Below are the code and all the weights of a small trained network. Each question names an input and a class and asks about switching units off, where a switched-off unit gives its printed mean instead of its output.

import numpy as np


def w(rows, s, z=0):
    codes = np.array(rows[::2]) - 128.0
    scale = np.full(codes.shape[1], s)
    scale[-1] = z or s
    return codes * scale


def norm(h):
    return h / np.sqrt((h * h).mean(-1, keepdims=True) + 1e-5)


def f(y):
    return np.maximum(y, 0)


def log_softmax(a):
    a = a - a.max(-1, keepdims=True)
    return a - np.log(np.exp(a).sum(-1, keepdims=True))


def net(x, mask):
    res = np.array(x, float).reshape(1, 7) / 4 @ E
    u = 0
    for l in range(2):
        y = f(norm(res) @ A[l][:, :-1].T + A[l][:, -1])
        res = res + np.where(mask[u : u + 8], y, B[l][:, -1]) @ B[l][:, :-1]
        u += 8
    return log_softmax(norm(res)[-1] @ U[:, :-1].T + U[:, -1])


A, B = {}, {}
E = w([
[166,135,64,183,202,137,105,139,84,137,68],'x0',
[112,83,88,100,232,141,47,40,96,69,110],'x1',
[93,171,155,121,179,164,63,27,214,95,109],'x2',
[115,227,166,137,146,172,124,108,205,148,100],'x3',
[106,85,170,212,58,113,104,69,145,161,152],'x4',
[183,216,100,36,154,193,94,173,187,113,127],'x5',
[184,119,120,209,92,160,33,110,154,253,137],'x6',
],0.0057)
A[0] = w([
[116,163,165,73,49,118,230,206,145,142,153,12],'L0N0',
[130,165,141,152,64,149,76,89,216,165,137,63],'L0N1',
[119,59,134,118,177,127,67,76,98,149,145,159],'L0N2',
[145,154,111,139,130,128,119,119,183,2,117,228],'L0N3',
[127,38,127,189,58,106,142,129,53,134,142,1],'L0N4',
[105,177,140,217,180,116,179,120,133,147,97,28],'L0N5',
[107,198,138,35,203,159,112,95,163,76,125,140],'L0N6',
[178,140,107,47,106,141,102,203,124,186,140,16],'L0N7',
],0.018,0.0017)
B[0] = w([
[77,139,106,17,126,89,134,75,136,122,100,249],'L0N0',
[136,169,187,121,162,119,81,90,159,209,119,214],'L0N1',
[101,150,116,70,101,107,164,118,167,131,115,204],'L0N2',
[108,114,91,114,92,124,156,127,125,91,120,190],'L0N3',
[114,98,63,47,128,131,152,130,120,33,77,232],'L0N4',
[165,130,90,198,136,153,134,174,172,114,164,175],'L0N5',
[120,70,65,83,124,102,168,145,80,67,91,238],'L0N6',
[164,83,94,248,125,151,154,172,153,104,150,205],'L0N7',
],0.014,0.018)
A[1] = w([
[141,184,173,203,144,154,92,156,99,194,218,50],'L1N0',
[163,149,180,127,118,126,108,207,10,155,220,39],'L1N1',
[134,173,189,101,150,148,105,175,97,94,183,84],'L1N2',
[118,122,163,87,140,169,110,159,71,156,183,6],'L1N3',
[155,99,128,212,98,182,144,207,81,81,214,11],'L1N4',
[135,55,207,111,110,190,81,123,65,133,207,49],'L1N5',
[124,163,177,136,115,146,102,158,49,95,230,93],'L1N6',
[122,108,97,141,97,149,147,169,57,19,140,106],'L1N7',
],0.012,0.0016)
B[1] = w([
[89,139,160,51,93,171,96,64,173,158,170,144],'L1N0',
[142,77,244,117,101,135,136,211,79,148,194,128],'L1N1',
[57,54,118,124,186,222,135,79,138,158,180,128],'L1N2',
[68,90,176,230,2,165,125,45,158,107,86,128],'L1N3',
[138,121,93,206,162,118,137,146,36,75,188,149],'L1N4',
[127,205,126,86,181,209,129,124,108,165,104,128],'L1N5',
[147,153,156,108,141,162,90,194,106,110,126,128],'L1N6',
[103,233,196,139,140,107,101,99,152,242,180,250],'L1N7',
],0.0088,0.014)
U = w([
[176,104,114,247,135,169,136,197,86,95,199,9],'0',
[85,113,67,39,108,98,178,112,136,60,108,212],'1',
[134,199,255,135,137,149,37,62,163,228,169,102],'2',
],0.0077,0.0016)

Each question gives the input, the list of numbers given to net, and the class t.
The units are the neurons (one row each of A and B). Each row of codes is followed by its name. A weight is (code - 128) times the scale printed after its matrix; where a second scale follows, it is the last column's (A, B and U).
mask holds one flag per neuron, layer by layer. A switched-off neuron (its flag False) gives its mean, the last column of its row in B, instead of its output. The means were averaged over made-up inputs and are rounded, as every weight is.
A unit's drop is (log p(t) with every unit on - log p(t) with that unit switched off) / (log p(t) with every unit on - log p(t) with every unit switched off).
The circuit of an input: a set's keep is (log p(t) with only the set's units on - log p(t) with every unit switched off) / (log p(t) with every unit on - log p(t) with every unit switched off). Starting from the 12 units with the biggest drops (on a tie, the unit counted first), units are removed one at a time, each time the one whose removal leaves the highest keep (on an exact tie, the one counted first), for as long as the keep stays at least 0.8.
units of the circuit, in order: the units of the circuit, biggest drop first
top k neurons: the k neurons with the biggest drops, biggest first
k most important neurons of layer l: the k neurons of layer l with the biggest drops, biggest first
drop when u is switched off: that unit's drop, to one decimal
input [8,-3,1,-4,-6,-4,-3], class 0: units of the circuit, in order	L0N0, L0N2, L0N6
input [2,6,4,8,6,-2,3], class 2: units of the circuit, in order	L0N1
input [7,-1,2,-7,-3,7,-3], class 0: units of the circuit, in order	L0N0, L0N7
input [8,-6,2,4,4,8,1], class 2: top 2 neurons	L0N1, L0N4
input [5,6,2,-3,3,2,7], class 2: units of the circuit, in order	L0N6, L0N4
input [-7,-2,6,-3,0,-6,6], class 2: top 2 neurons	L0N1, L0N6
input [-3,7,7,1,5,0,6], class 2: top 2 neurons	L0N1, L0N4
input [-1,6,-8,7,-3,7,1], class 0: units of the circuit, in order	L0N7, L0N0
input [0,-3,-5,-4,4,6,6], class 0: top 3 neurons	L0N7, L0N2, L0N6
input [8,-1,6,4,1,-3,-4], class 0: top 3 neurons	L0N5, L0N0, L0N4
input [8,-5,1,2,4,-1,5], class 2: top 2 neurons	L0N1, L0N6
input [-6,-3,2,2,-7,-2,5], class 2: 2 most important neurons of layer 0	L0N1, L0N4
input [6,7,-1,3,4,0,6], class 2: top 2 neurons	L0N6, L0N4
input [2,0,-2,8,-2,-4,-1], class 0: units of the circuit, in order	L0N5
input [-3,1,3,2,5,0,0], class 2: drop when L0N1 is switched off	0.5
input [6,-3,4,-6,-5,0,1], class 0: drop when L0N0 is switched off	0.6
